Below is a small trained network, with its code and all its weights. Each question gives an input and a class and asks what happens when units are switched off, that is, made to give their printed mean instead of their output.

import numpy as np


def w(rows, s, z=0):
    codes = np.array(rows[::2]) - 128.0
    scale = np.full(codes.shape[1], s)
    scale[-1] = z or s
    return codes * scale


def f(y):
    return np.maximum(y, 0)


def log_softmax(a):
    a = a - a.max(-1, keepdims=True)
    return a - np.log(np.exp(a).sum(-1, keepdims=True))


def net(x, mask):
    res = np.array(x, float).reshape(1, 3) / 4 @ E
    y = f(res @ A[0][:, :-1].T + A[0][:, -1])
    res = res + np.where(mask, y, B[0][:, -1]) @ B[0][:, :-1]
    return log_softmax(res[-1] @ U[:, :-1].T + U[:, -1])


A, B = {}, {}
E = w([
[109,15,159,126,143,148,210,93,220,74],'x0',
[9,100,49,68,115,90,75,211,186,227],'x1',
[80,205,171,161,54,108,175,76,116,125],'x2',
],0.013)
A[0] = w([
[180,183,241,185,160,156,131,92,87,33,197],'N1',
[78,49,94,19,167,124,43,198,206,201,252],'N2',
[109,239,70,83,91,92,61,153,65,225,253],'N3',
[168,185,183,231,108,185,123,90,80,158,53],'N4',
[156,152,233,191,100,138,232,56,160,18,187],'N5',
[191,237,152,192,142,161,91,76,38,62,172],'N6',
[189,55,112,114,224,130,109,136,134,77,180],'N7',
[183,121,178,174,164,163,220,24,98,10,209],'N8',
[193,214,130,189,107,192,88,90,2,145,192],'N9',
[145,23,162,99,212,138,205,85,154,62,199],'N10',
],0.0099,0.0049)
B[0] = w([
[199,113,129,143,91,194,142,64,49,109,225],'N1',
[66,90,121,111,159,192,138,211,190,69,251],'N2',
[49,171,103,140,91,36,117,151,113,189,233],'N3',
[174,176,108,114,153,78,136,158,100,122,181],'N4',
[128,143,219,56,88,205,203,77,113,76,238],'N5',
[134,163,180,8,171,97,139,163,15,148,220],'N6',
[166,93,20,182,150,178,84,123,111,144,182],'N7',
[166,135,117,140,58,220,157,58,92,93,244],'N8',
[142,108,143,25,174,40,60,131,96,183,212],'N9',
[171,74,113,210,142,116,92,42,169,124,204],'N10',
],0.012,0.028)
U = w([
[75,97,226,125,49,187,193,65,233,60,183],'0',
[171,34,54,212,207,149,72,85,184,121,198],'1',
[214,226,211,230,233,9,187,34,236,40,1],'2',
[176,194,200,84,120,176,189,110,27,78,52],'3',
[193,118,76,218,87,186,111,77,123,114,73],'4',
[71,100,81,131,175,196,84,250,213,110,161],'5',
[132,180,171,73,186,46,61,184,55,197,156],'6',
[45,239,104,183,24,36,107,161,125,202,172],'7',
],0.011,0.0086)

Each question gives the input, the list of numbers given to net, and the class t.
The units are the neurons (one row each of A and B). Each row of codes is followed by its name. A weight is (code - 128) times the scale printed after its matrix; where a second scale follows, it is the last column's (A, B and U).
mask holds one flag per neuron, in row order. A switched-off neuron (its flag False) gives its mean, the last column of its row in B, instead of its output. The means were averaged over made-up inputs and are rounded, as every weight is.
A unit's drop is (log p(t) with every unit on - log p(t) with that unit switched off) / (log p(t) with every unit on - log p(t) with every unit switched off).
most important unit: the unit with the biggest drop
k most important neurons: the k neurons with the biggest drops, biggest first
drop of u: that unit's drop, to one decimal
input [6,6,-3], class 5: most important unit	N2
input [-4,2,2], class 7: 2 most important neurons	[N3; N6]
input [-3,6,1], class 7: 2 most important neurons	[N3; N7]
input [-8,2,-7], class 7: 2 most important neurons	[N3; N6]
input [8,1,-1], class 1: 2 most important neurons	[N10; N7]
input [4,8,8], class 5: 2 most important neurons	[N5; N2]
input [7,-3,-7], class 4: 4 most important neurons	[N8; N9; N5; N2]
input [8,-2,-4], class 4: 2 most important neurons	[N7; N8]
input [-8,-8,-4], class 6: 2 most important neurons	[N9; N6]
input [-1,0,-3], class 5: drop of N1	0.1
input [-6,0,-8], class 6: drop of N3	0.3
input [-1,0,-2], class 5: drop of N6	0.3
